Below is a small trained network, with its code and all its weights. Each question gives an input and a target symbol and asks what happens when units are switched off, that is, made to give their printed mean instead of their output.

import numpy as np


def w(rows, s, z=0):
    codes = np.array(rows[::2]) - 128.0
    scale = np.full(codes.shape[1], s)
    scale[-1] = z or s
    return codes * scale


def norm(h):
    return h / np.sqrt((h * h).mean(-1, keepdims=True) + 1e-5)


def f(y):
    return y / 2 * (1 + np.tanh(0.7978845608 * (y + 0.044715 * y**3)))


def softmax(a):
    e = np.exp(a - a.max(-1, keepdims=True))
    return e / e.sum(-1, keepdims=True)


def log_softmax(a):
    a = a - a.max(-1, keepdims=True)
    return a - np.log(np.exp(a).sum(-1, keepdims=True))


def net(x, mask):
    ids = ['αβγεημξπσψ'.index(c) for c in x.split()]
    T = len(ids)
    res = E[ids] + P[:T]
    u = 0
    for l in range(2):
        r = norm(res)
        for j in range(3):
            rows = slice(2 * j, 2 * j + 2)
            q, k, v = (r @ M[l][rows].T for M in (Q, K, V))
            z = softmax(np.where(np.tri(T) > 0, q @ k.T / 2**0.5, -1e9)) @ v
            o = O[l][rows]
            res = res + np.where(mask[u + j], z, o[:, -1]) @ o[:, :-1]
        u += 3
        y = f(norm(res) @ A[l][:, :-1].T + A[l][:, -1])
        res = res + np.where(mask[u : u + 8], y, B[l][:, -1]) @ B[l][:, :-1]
        u += 8
    return log_softmax(norm(res)[-1] @ U[:, :-1].T + U[:, -1])


Q, K, V, O, A, B = {}, {}, {}, {}, {}, {}
E = w([
[136,179,145,158],'α',
[81,101,75,118],'β',
[160,156,141,86],'γ',
[57,194,135,128],'ε',
[169,138,87,202],'η',
[69,22,5,98],'μ',
[205,127,96,148],'ξ',
[66,121,147,63],'π',
[128,172,147,98],'σ',
[186,130,125,85],'ψ',
],0.011)
P = w([
[234,142,124,147],'0',
[123,31,181,116],'1',
[99,172,2,159],'2',
[31,56,215,102],'3',
[137,49,181,119],'4',
[76,160,29,155],'5',
[121,241,87,1],'6',
[150,59,188,119],'7',
[63,128,46,145],'8',
],0.0062)
Q[0] = w([
[77,64,155,90],'0.h1',
[203,218,9,149],'0.h1',
[216,169,203,129],'0.h2',
[88,112,187,111],'0.h2',
[201,139,2,96],'0.h3',
[147,83,179,101],'0.h3',
],0.0057)
K[0] = w([
[173,86,254,139],'0.h1',
[27,170,147,81],'0.h1',
[126,54,157,112],'0.h2',
[214,131,75,174],'0.h2',
[182,161,77,116],'0.h3',
[96,99,213,70],'0.h3',
],0.0068)
V[0] = w([
[158,108,136,153],'0.h1',
[100,159,105,126],'0.h1',
[150,43,132,147],'0.h2',
[104,42,189,130],'0.h2',
[255,237,9,109],'0.h3',
[138,130,62,109],'0.h3',
],0.0061)
O[0] = w([
[144,228,166,2,139],'0.h1',
[195,38,16,47,128],'0.h1',
[108,56,163,134,131],'0.h2',
[166,16,141,87,90],'0.h2',
[10,2,192,84,253],'0.h3',
[74,162,188,184,153],'0.h3',
],0.004,0.0045)
A[0] = w([
[95,117,92,180,225],'0.n1',
[120,97,120,79,168],'0.n2',
[214,122,159,112,98],'0.n3',
[133,140,254,187,254],'0.n4',
[247,56,147,125,44],'0.n5',
[154,79,89,87,149],'0.n6',
[79,223,158,90,176],'0.n7',
[153,138,119,129,102],'0.n8',
],0.0085,0.0018)
B[0] = w([
[130,78,141,77,236],'0.n1',
[93,255,73,183,190],'0.n2',
[90,100,196,114,181],'0.n3',
[197,140,40,150,246],'0.n4',
[80,142,128,147,243],'0.n5',
[77,126,134,166,192],'0.n6',
[125,59,97,147,252],'0.n7',
[117,126,81,154,114],'0.n8',
],0.0067,0.003)
Q[1] = w([
[25,27,103,101],'1.h1',
[141,121,2,178],'1.h1',
[252,161,139,151],'1.h2',
[230,214,60,168],'1.h2',
[121,87,39,92],'1.h3',
[138,73,134,206],'1.h3',
],0.0068)
K[1] = w([
[121,23,77,107],'1.h1',
[229,38,101,173],'1.h1',
[190,35,143,120],'1.h2',
[254,183,35,63],'1.h2',
[145,187,60,95],'1.h3',
[130,68,86,164],'1.h3',
],0.0092)
V[1] = w([
[20,112,137,21],'1.h1',
[189,167,163,191],'1.h1',
[207,24,255,150],'1.h2',
[19,159,100,85],'1.h2',
[123,66,104,163],'1.h3',
[144,58,93,22],'1.h3',
],0.0043)
O[1] = w([
[87,224,169,60,36],'1.h1',
[86,119,99,115,87],'1.h1',
[137,157,132,109,2],'1.h2',
[136,94,3,84,232],'1.h2',
[25,118,164,206,240],'1.h3',
[114,80,155,140,144],'1.h3',
],0.0051,0.0018)
A[1] = w([
[116,34,140,183,228],'1.n1',
[187,238,141,46,163],'1.n2',
[255,84,184,144,97],'1.n3',
[113,172,223,188,181],'1.n4',
[183,70,68,182,92],'1.n5',
[107,36,95,95,62],'1.n6',
[250,153,161,41,6],'1.n7',
[157,59,85,25,190],'1.n8',
],0.0067,0.0019)
B[1] = w([
[102,165,129,26,253],'1.n1',
[187,106,114,82,136],'1.n2',
[110,64,159,106,154],'1.n3',
[182,168,43,121,141],'1.n4',
[125,228,152,120,199],'1.n5',
[174,117,166,162,193],'1.n6',
[90,3,57,113,127],'1.n7',
[205,188,24,130,176],'1.n8',
],0.0052,0.0049)
U = w([
[186,142,120,193,253],'α',
[101,155,96,131,71],'β',
[192,110,109,65,129],'γ',
[122,244,83,204,84],'ε',
[102,59,143,201,178],'η',
[125,147,116,97,40],'μ',
[36,122,186,106,177],'ξ',
[210,169,64,156,65],'π',
[181,57,126,93,164],'σ',
[152,192,153,71,154],'ψ',
],0.011,0.0034)

Each question gives the input, a string of symbols that net reads in full, and the target symbol t.
The units are the heads (2 rows each of Q, K, V and O) and the neurons (one row each of A and B). Each row of codes is followed by its name. A weight is (code - 128) times the scale printed after its matrix; where a second scale follows, it is the last column's (O, A, B and U).
mask holds one flag per unit, layer by layer, with each layer's heads first. A switched-off unit (its flag False) gives its mean, the last column of its rows in O or B, instead of its output. The means were averaged over made-up inputs and are rounded, as every weight is.
A unit's drop is (log p(t) with every unit on - log p(t) with that unit switched off) / (log p(t) with every unit on - log p(t) with every unit switched off).
The circuit of an input: a set's keep is (log p(t) with only the set's units on - log p(t) with every unit switched off) / (log p(t) with every unit on - log p(t) with every unit switched off). Starting from the 12 units with the biggest drops (on a tie, the unit counted first), units are removed one at a time, each time the one whose removal leaves the highest keep (on an exact tie, the one counted first), for as long as the keep stays at least 0.8.
circuit, biggest first: the units of the circuit, biggest drop first
top k neurons: the k neurons with the biggest drops, biggest first
top k neurons in layer l: the k neurons of layer l with the biggest drops, biggest first
which heads matter: for each layer, one digit per head in row order, 1 if its drop is at least 0.15 and else 0, layers parted by /
drop of u: that unit's drop, to one decimal
input ξ γ ξ η ξ γ, target ξ: which heads matter : 001 / 000
input ξ η ξ ξ η η π σ, target σ: circuit, biggest first : (1.h2 0.n4 1.n3 1.n7)
input ψ ξ β ξ γ ε β ε, target ε: circuit, biggest first : (0.n4 0.h3)
input η α β σ ε ξ β ψ, target ψ: which heads matter : 000 / 000
input γ σ ξ ξ π, target π: circuit, biggest first : (0.h3 1.n8)
input ξ ξ ξ α ξ γ, target ξ: circuit, biggest first : (0.h3)
input β ξ ε ψ α, target α: circuit, biggest first : (0.n4 1.h2)
input μ ξ η σ, target ψ: which heads matter : 001 / 010
input ψ η η γ, target σ: which heads matter : 001 / 010
input β α σ σ, target ψ: top 3 neurons : (1.n5 0.n7 0.n2)
input η η ξ ξ, target ε: which heads matter : 101 / 000
input γ ε β σ π, target π: top 3 neurons : (0.n7 0.n4 1.n8)
input α ε ψ ε σ, target σ: which heads matter : 001 / 000
input σ η ξ ψ, target γ: top neuron : (0.n4)
input η γ μ ξ ψ ξ ψ α, target α: which heads matter : 000 / 010
input ξ β α, target ξ: which heads matter : 001 / 100
input σ ξ η π η ξ α ε, target ε: top 3 neurons : (0.n4 0.n7 1.n5)
input ψ π α ξ ε ξ ξ ξ α, target ξ: which heads matter : 101 / 100
input ξ μ σ η η ξ ξ, target ε: top 3 neurons : (0.n2 1.n1 0.n1)
input γ γ ξ σ ξ, target ξ: top 2 neurons in layer 1 : (1.n1 1.n8)
input ξ σ ε ψ, target γ: top 3 neurons : (0.n3 1.n2 1.n7)
input σ γ η α π ξ η ψ, target ψ: top 4 neurons : (0.n5 0.n3 0.n6 1.n4)
input σ ε ψ η ξ, target ξ: top neuron : (1.n1)
input σ ξ ε η, target α: top 3 neurons : (0.n4 1.n5 0.n2)
input γ ξ ξ ξ ξ η, target ξ: drop of 1.n7 : 0.0
